Where the symbols take the items:
qn te lb
qn va jg
qn se gf
qn zi mc
pn te jt
pn va mc
pn se sq
pn zi cz
dr te hf
dr va rz
dr se ff
dr zi qt
zb te bh
zb va jt
zb se pj
zb zi jl
qt te mr
qt va ff
qt se hf
qt zi zl
dm te nz
dm va bq
dm se ds
dm zi jq
md te rp
md va gz
md se bb
md zi rm
bq te tj
bq va dt
bq se qs
bq zi ds
jq te dl
jq va ds
jq se nz
jq zi rl
dt te ml
dt va zq
dt se hq
dt zi qs
jg te lq
jg va tn
jg se lf
jg zi gf
mm te sq
mm va qn
mm se mc
mm zi pn
mc te mm
mc va gf
mc se lb
mc zi sq
bh te jl
bh va cz
bh se zb
bh zi gq
rc te zq
rc va mr
rc se pp
rc zi sn
zq te sn
zq va zl
zq se rc
zq zi hq
jn te tr
jn va mt
jn se cc
jn zi tn
ft te gg
ft va jq
ft se rl
ft zi zs
ml te qs
ml va sn
ml se dt
ml zi bq
gq te gz
gq va zb
gq se jl
gq zi tq
tz te lp
tz va md
tz se rm
tz zi rz
gf te qn
gf va lf
gf se lq
gf zi lb
rz te zm
rz va rm
rz se lp
rz zi ff
lq te gf
lq va bf
lq se jg
lq zi qn
lf te jg
lf va tr
lf se bf
lf zi lq
rl te ft
rl va nz
rl se dl
rl zi gg
nz te jq
nz va tj
nz se dm
nz zi dl
mr te zl
mr va dr
mr se qt
mr zi pp
sq te pn
sq va lb
sq se mm
sq zi jt
ff te dr
ff va lp
ff se zm
ff zi hf
gz te tq
gz va bh
gz se gq
gz zi bb
rm te tz
rm va bb
rm se rp
rm zi lp
tj te ds
tj va ml
tj se bq
tj zi dm
cz te pj
cz va sq
cz se jt
cz zi zb
bb te md
bb va gq
bb se tq
bb zi rp
lb te mc
lb va lq
lb se qn
lb zi mm
cc te jn
cc va fs
cc se jf
cc zi tr
jf te cc
jf va jd
jf se mt
jf zi jn
rp te rm
rp va tq
rp se md
rp zi tz
bf te lf
bf va jn
bf se tn
bf zi jg
qs te bq
qs va hq
qs se ml
qs zi tj
hf te qt
hf va zm
hf se dr
hf zi mr
lp te rz
lp va rp
lp se tz
lp zi zm
gg te zs
gg va dl
gg se ft
gg zi jd
mt te jf
mt va zs
mt se fs
mt zi cc
hq te dt
hq va rc
hq se sn
hq zi ml
zl te pp
zl va hf
zl se mr
zl zi rc
jd te fs
jd va ft
jd se zs
jd zi mt
zs te jd
zs va rl
zs se gg
zs zi fs
jl te gq
jl va pj
jl se bh
jl zi gz
pj te zb
pj va pn
pj se cz
pj zi bh
zm te ff
zm va tz
zm se rz
zm zi dr
fs te mt
fs va gg
fs se jd
fs zi jf
ds te dm
ds va qs
ds se tj
ds zi nz
jt te cz
jt va mm
jt se pn
jt zi pj
tn te bf
tn va cc
tn se tr
tn zi lf
tr te tn
tr va jf
tr se jn
tr zi bf
dl te rl
dl va dm
dl se jq
dl zi ft
sn te hq
sn va pp
sn se zq
sn zi dt
tq te bb
tq va jl
tq se gz
tq zi md
pp te rc
pp va qt
pp se zl
pp zi zq

The rows follow the links: the fewer symbols apart two items are, the more alike their rows tend to be.

Item, then a row for it; each showing differs a little:
nz
[ 146, -129,   68,   48,   31,  -54,   25,   90,   80, -222,  -95, -222,   98,  132,  -48,  -94, -115,   25, -180,  142,  176,  132,   61,   35,  149, -146,  124, -161, -210,   85,  165, -169,   51, -120,   71,  -59,   94, -125, -205,  -88,  -87,    5,   84,  -50,  126, -114,  153,  -22,   13,   71, -218, -136,  117,  148,  -33,  -74]
tz
[-229, -178, -246,  115,   47,  -42, -216,    0,   72, -175,  -25,   99,  -43,  -43,  -16,  -17,   -2,   84,   58,  235, -155,   21,  -77, -127,   18,  -89, -103, -169,   75,  -16,  -29,  198,  -13,  -93,    9,   92, -137,   11, -193,    2,    1,  -57,  -26, -101,   59, -214, -212,   45,  211, -122,   38,   71,   28,  143, -200,   70]
tq
[ -72,   46,  106, -242,  -51, -123, -246,  -20, -181,  136, -155, -137, -171,  -13,    1,   19,  -21,  -35,   18,   48, -174,  -81,  110,   35, -188,  136,  -94,  -49,  101,  -64, -109,  131,  -29,  137,   71,   58,  -83,  185,  -44,   12,   90,  197,  -28, -159,    8,  215, -114,  -34, -161,    0,  216,  145,  -69,  -46,  -72,  136]
rm
[-275, -119, -265,    4,  -56,  -39, -134,  -11,   17, -166,  -12,   51, -136,  -35,   23,  118, -110,   64,   94,  224, -216,  -19,  -51, -131,  -20, -107, -182, -200,   88,   44,  -55,  123,  -91,  -50,  -28,  115, -122,    4, -205,  -16,   15,  -10,  -46, -127,   11, -133, -246,   10,  217, -158,   24,   50,   80,  124, -133,   25]
lq
[ 129,  -30, -216,  201, -156,   32,  112, -178,   -7,  137,  273,  146,   51,  -64, -131,  -26,  225,  128,   65,   50,  -51,  137,  -51,  -22, -105,   47,   30,   86,   49,  -28, -103,   87, -193,    1,  -22,  -47,  -46,  -17,   16,   82,  -70,  -97,   95,   82,   31,  -45,   71,   76,  310, -192,  -49,  -19,  107, -202,  146, -262]
cz
[ -99,   81, -288,   62,  -30,   93,   91, -123,   25,   76,    5,  162, -185,  -19,   83,   61,   14,   60,  358,  -25,  -98,   71,  -55,  170,  -14, -123, -302,  102,  198,    1,   85,   55, -162,   53,   36,  137,   49,  -70,  134,  137,  -93,   24, -110,   -2, -256,   -6, -148,   63,   49,  -73,   55, -129,   38, -111,  -60,  -63]
rc
[ -79,  -50,  -62,   75,  205,  -20,   -9,  121,  275, -167,  -28,  152,  -40,   39,  206,  103,  -41,   49,  136,   23,  296, -107,  -45,  -59,  256, -138,    8, -142,   -7,   64,   42,  -43,  174,  -48,  -61,  103,  -49,  -38,  -98, -136,  -28, -156,    4, -139,   13,  -64, -100,   -3,   26,  158, -110,   26,   40,  272,   19,  174]
pn
[ -99,  100,  -33,  -40,  -93,   54,  157, -150, -178,  132, -129,  -65, -176,  -16,  140,   21,  -68,   78,  279,  -95, -101,  -18,  146,  202, -149,  -85, -116,    4,  135,  -49,   86,   -2, -149,   48,   78,  127,  120, -125,  112,   32,  -94,  134, -121,   30, -267,  -71, -153,  -38, -150, -138,    0,  -95,   62, -267,  -49,  -19]
ft
[ -19,  105,   86,   51,   40,  212,  248,  133,  -74,  -53,  -20,  -15,   97,  -12,  -52,  -54, -124, -107, -266,  -87, -165,   45,  -29,   88,   95,   15,   15,  138, -161,  -26,   77, -251,   22,  -90,   -1, -109,  146, -166,  219,  112,  -66,   60, -126,  265,  -31,  -48,  127,  -47, -127,   69,   33, -133, -164,  -26,  -79, -112]
zs
[ 120,   54,  -13,   62,  -60,  183,  253,   45,  -33,    4,  173,  132,  150,  -32,  -82,  160,  -53, -157, -134,  -92, -150,   43, -169,  -64,   59, -111,  -34,  210, -111,  130,   52, -145,  -42,   34,  -80, -122,  141,   22,  263,  167,  -38,  -43, -119,  257,   -6,  135,  202,   23,   41,   56,   31, -193, -103,  -86,   -8, -145]
dr
[-234,   16,  158, -139,   64,  -69, -182,  -60,  -23,   56,  -39,  -55,  127, -162,  117,  -77,  -41,  -99,  -95, -115,  -54,  -57,  -23, -234,  -80,  139,  127,   19,   24,  -61,   67,  183,  216,   28,  -63, -120,   68,  124,  177,  -91,  142,   78,  -11,  130,  -22, -135,  -50, -161, -145,   24,   76,   42, -220,   12, -112,  287]
jd
[ 253,   18,  -14,   64,  -11,  107,  184,   11,   33,   48,  201,  156,  146,   25, -139,  199,    1, -176,  -57, -131, -111,  -16, -210,  -70,   68, -170,  -67,  218,  -64,  138,   40, -101,  -88,    9,  -88, -103,   65,   59,  154,  102,  -63,  -90,  -76,  204,   23,  164,  236,   77,  110,    0,   22, -222,   -8,  -30,   -8, -154]
ml
[-206,  115,   89, -144,  -90,  -13,   49,   20,   12,   24,  126,   15,   15, -107,  126,   18,  -79,  -13, -289,   82,   18,  108,   13,  -34,  103,  167,  117,    6, -181,    2, -111, -221,  166,   95,  -33, -192,   -7,  -11,  167,   13,  164,  -62,   30,   47,  224,  198,  -37,  -85, -111,  196,   63,  134, -206,   81,  209,   93]
qn
[ 272,  -87,  -19,  130,  -72,  -94,  -81, -207,  -26,  166,   55,  -64,  162,   31, -168, -219,  311,   94,  122,  -55,  150,  109,   -7,   -5, -164,   91,   85,   26,   98,  -76,   48,  242, -113,   -4,   21,  -75,    1,   24,  -93,    8,  -31,   27,  189,  -42,    6, -109,  167,  100,  117, -182, -115,  -40,  103, -158,  109, -146]
tr
[ 247,   80,  277,   26,  -32,  128,  210,  196, -219,   15, -111,  -48, -112,   29,  -77,   49,   48,   47, -109, -120,  -13, -185,  176,  238,  -55,  121,  125,   29,  -31, -105, -111, -203,  -57,  -52,  -32,  175, -136, -110,  -51,  -65, -157,   34,  -54,    8,  -23,   19,   41,   10,  -89,  -49,  -71,  200,   22, -196,   86, -156]
gf
[ 243,  -58, -145,  179,  -86,  -39,  -31, -190,   19,  147,  178,   38,  110,   -5, -186, -129,  288,  146,   78,  -13,   45,  150,  -36,    8, -106,   53,   63,   52,   45,  -30,  -29,  177, -163,    6,   -1, -100,   -7,   27,  -67,   67,  -77,  -47,  175,    3,   29,  -40,  126,   90,  243, -167,  -97,  -64,  124, -149,  148, -216]
dm
[ 153, -134,  -11,   46,  -30,  -94,   -4,  -14,   67, -195,  -12, -156,   82,  184,  -45,    0, -140,  -37, -173,  196,  138,  119,  -28,  -61,  127, -190,   77, -202, -186,  135,  152, -157,   55,  -87,   28, -114,   66,  -71, -176,  -74,  -10,  -42,   73,  -88,  182,  -23,  143,  -33,   98,   21, -196, -175,  199,  156,   28,  -95]

Each walk starts at a row. The symbols on each line, taken left to right, move it on to the next item.
Each answer is a row, close to the row of the item it stands for.
[   4,   93,    6,   36,  -26,  211,  280,   60, -111,   -5,   93,   50,  124,  -33,  -56,   21, -117, -164, -198, -121, -154,   23, -105,   26,   65,  -35,    1,  193, -152,   67,   47, -204,  -39,  -32,  -54, -133,  160,  -72,  260,  117,  -46,   32, -161,  308,  -37,   34,  143,  -10,  -24,   73,   67, -152, -123,  -45,  -25, -113]
se te se va se zi
[  45,  -26,  139,   75,   82,  111,  150,  199,  -35, -234, -151, -192,   64,   84,  -63, -163, -131,  -24, -277,  -25,   30,   80,   83,  153,  118,    6,  107,  -15, -173,  -25,  168, -265,   74, -152,   97,  -33,  116, -234,  -15,   12,  -91,  117,  -45,  124,   -9, -243,  101,  -44, -161,  130,  -93,  -63,  -33,   51,  -90, -105]
zi va se se zi
[ 105,  -89,   84,   84,  114,   44,   78,  159,    4, -226, -155, -199,  132,  135,  -88, -158, -122,  -51, -206,   94,  108,   90,   93,   99,  120,  -97,  120, -123, -207,    5,  189, -233,   88, -139,   99,  -23,  106, -167, -119,  -59, -100,   49,   35,   -4,   54, -199,  135,  -33,  -85,   67, -174,  -72,   71,  101,  -47,  -81]
[  93,   74,  157,  -73,  -86,  -16,   11, -141, -207,  136, -162, -250,  -42,   51,   38, -170,   50,   83,  181, -113,   69,   -5,  224,  162, -198,   76,   32,  -26,  136, -153,  144,  107,  -65,   53,   63,   69,  126,  -81,   20,  -38,  -35,  177,   38,  -24, -163, -144,   -3,  -17, -162, -143,  -46,  -67,   83, -282,  -15,  -28]
te se se se
[ 253,  -50,   63,   39,  -32, -113, -131, -159,  -41,  170,  -51, -141,   91,   43, -115, -260,  257,  110,  115,  -86,  130,   90,  116,  105, -195,   96,  114,   -4,   90, -102,   62,  222,  -89,   11,   63,  -41,   70,   10, -103,  -45,  -74,  103,  169,  -44,  -62, -115,  130,   49,   13, -149, -113,  -48,  126, -186,   84, -103]
se te va va
[  36,  103,   30,  111, -181,  173,  302,   49, -198,   46,   66,   38, -142,  -81,  -66,   97,   32,  101, -106,  -27, -186,  -63,   85,  164,  -42,   75,   58,   97,  -51,  -89, -154, -183, -158,  -53,  -58,  113, -116, -151,   49,   30,  -67,  -21,  -74,   90,    2,  -24,  -52,  -11,   84, -125,  -25,  180,    9, -253,  133, -193]
[-193,  128,   91,  -43,   30,   35,   62,   90,   48,    1,   46,   56,   -2, -104,  132,  -56,  -26,   28, -262,   73,   95,  105,   69,   27,  127,  238,  143,    7, -151,  -65,  -93, -208,  204,   61,    3, -124,  -58,  -63,  176,   13,  124,  -70,   50,   60,  132,  121,  -40,  -64, -188,  232,   69,  190, -219,  164,  131,  111]
zi te se
[-138,   82,   -3, -141, -150,  -65,   47, -115,   -5,   35,  172,   26,   33,  -71,  122,   83, -110,  -48, -241,  153,   -4,  138,  -24, -115,   53,   51,  103,  -21, -217,   51,  -86, -200,  119,   88,  -14, -232,   28,   21,  141,   30,  173,  -26,   39,   57,  263,  258,   -8,  -70,   -4,  133,   72,   27, -109,   35,  177,   10]
te te zi va te
[  55,   -9,  -58, -110, -171, -168,   21, -155,   55,  -63,  189,  -31,   49,   49,   38,  151, -162,  -78, -167,  235,   49,  190, -104, -171,  103, -171,   53, -139, -208,  179,   32, -157,   45,   47,  -49, -223,   41,   -9,  -37,    4,   81,  -70,   88,    6,  298,  183,   64,  -49,  166,   64, -122, -131,   76,  105,  143,  -62]
[-204,  -14, -100, -195, -129, -118, -144,  -64, -184,   -6, -111,  -78, -222,   19,   81,  200, -182,  -13,   82,  180, -312,  -79,   83,  -74,  -90,  -75, -142, -135,   72,   25, -120,  108,  -41,   90,  -28,  105, -149,   94,  -78,  -12,   73,   96,  -65, -114,   31,  108, -258,  -85,   56, -124,  111,   93,   29,  -39, -114,   74]
va se se zi
[  -7,   39,  102, -206,   52, -136, -324,   34, -114,  169, -176, -141,  -71,   15,  -43, -116,   51,  -28,   20,    1,  -73,  -49,  101,   51, -198,  177,  -52,   21,  173,  -59, -106,  196,  -14,  174,   90,   76, -130,  156,  -43,   36,  107,  177,   39, -124,  -45,  200,  -63,    3, -212,   42,  198,  163,  -99,   16,   -1,  149]
te zi se te te
[-239,  -62, -192, -126, -123,  -66, -132,  -71,  -87,  -52,  -65,   -7, -190,  -45,   92,  171, -169,   30,   66,  194, -296,  -67,   14,  -70,  -98, -133, -155, -198,   85,   19,  -83,  107,  -82,   -3,  -42,  126, -129,   10, -141,  -26,   28,   28,  -85, -104,    3,   -5, -268,  -33,  172, -149,   69,   87,   97,  -11, -132,   72]
[-116,   72, -197,  -19, -104,  106,  138, -161,  -78,   71,  -63,   72, -181,   -7,  167,   47,  -18,   64,  318,  -59, -109,   29,   62,  180,  -73, -106, -213,   47,  175,  -38,   74,   32, -157,   38,   86,  132,  121, -147,  112,   69,  -43,  105, -115,   62, -277,  -15, -148,    7,  -35, -111,   70, -161,   81, -213,  -79,  -60]
se va va se se
[  57,    0, -162,  177, -191,  107,  231, -151,  -68,   89,  206,  153,  -32,  -86, -111,   29,  160,  175,   -6,   20, -126,  102,  -36,   43,  -67,   40,  -26,  128,   10,  -63, -138,    5, -224,   11,  -62,   -2,  -76,  -64,   47,   84,  -77, -130,  -24,   94,   42,  -21,    4,   56,  286, -182,  -28,   69,   74, -240,  140, -266]
va zi zi te va
[  24,   71, -119,  132, -196,  180,  265,  -53, -179,   83,  184,  118, -112, -103,  -72,  108,  108,  151,  -80,   36, -194,   59,    2,   97,  -66,   74,   23,  111,  -37,  -66, -179, -105, -206,  -25,  -41,   32, -113, -131,   57,   58,  -67,  -87,  -72,   87,   41,   -7,  -23,   22,  180, -162,   -7,  116,    1, -269,  150, -259]
[ 495,  -52,  202,   54,   99,    9,   62,  160,   18,   21,   -1,   -8,   81,  149, -180,  103,  106,  -56,    9, -143,  191, -185,  -28,   59,   10,  -82,   76,   48,   -3,  111,   22,  -47,  -39,   -2,  -58,   54,  -45,   74, -142,  -85, -182,  -17,   14,  -89,   20,  102,  298,  107,  -12,  -17, -119,  -43,  109,  -17,   71,  -94]
se se te
[ 478,  -48,  126,   69,   32,  -14,   78,   98,   47,    4,   63,   73,  149,  154, -183,  126,   58, -104,    1, -115,  106, -114, -136,  -12,   43, -163,   40,  129,  -15,  103,   13,  -29,  -66,   23,  -71,  -18,   -8,  115,  -77,  -13, -131,  -89,   29,  -41,   68,  162,  314,  151,  101,  -11,  -72, -157,  106,  -11,   55, -119]
te te zi te va
[ 455,  -51,  290,   78,   97,   -5,   99,  208,  -44,    2, -116,  -92,   47,  123, -140,   52,   85,  -42,   28, -154,  162, -226,   38,  142,  -28,    9,  116,   13,   -9,   34,   -6,  -97,  -22,  -25,  -18,  115,  -96,   61, -167,  -75, -141,   -1,   21, -121,   12,   43,  227,   72,  -28,   14,  -92,   15,  123,  -48,   76, -110]
[ -29,   45,  101,   69,   68,  186,  221,  177,  -46, -150, -117, -129,   73,   42,  -79, -125, -132,  -65, -274,  -58,  -54,   89,   33,  159,   77,   44,   84,   65, -210,  -20,  116, -256,   65, -101,   67,  -58,  137, -186,  169,   24,  -84,   62,  -95,  245,  -20, -175,  132,  -35, -161,  128,  -50,  -64, -125,   16,  -81,  -76]
va se va se va
[-202,   62,   61,    8,  147,   42,   46,  182,  131,  -87,   -4,   49,  -23,  -61,  103,  -81,   21,   58, -210,   18,  227,   24,   63,   59,  205,  219,  130,   31, -139,  -80, -105, -188,  199,   -9,   72,  -23,  -60,  -84,   39,  -68,  125,  -96,   51,   -6,   80,   42,  -57,  -19, -173,  243,   61,  175, -177,  217,  110,  145]
se se zi te zi te
[ -46,   15,  -17, -128, -180, -121,   63, -167,   -7,   -9,  236,  -20,   36,   23,   78,  167, -126,  -65, -237,  171,  -26,  160,  -72, -178,   83,  -90,   75,  -36, -186,  128,  -55, -169,   58,   98,  -45, -223,   42,   24,  103,    7,  139,  -91,   38,   52,  264,  237,   39,  -91,   95,  101,  -13,  -35,   -5,   37,  152,   -7]
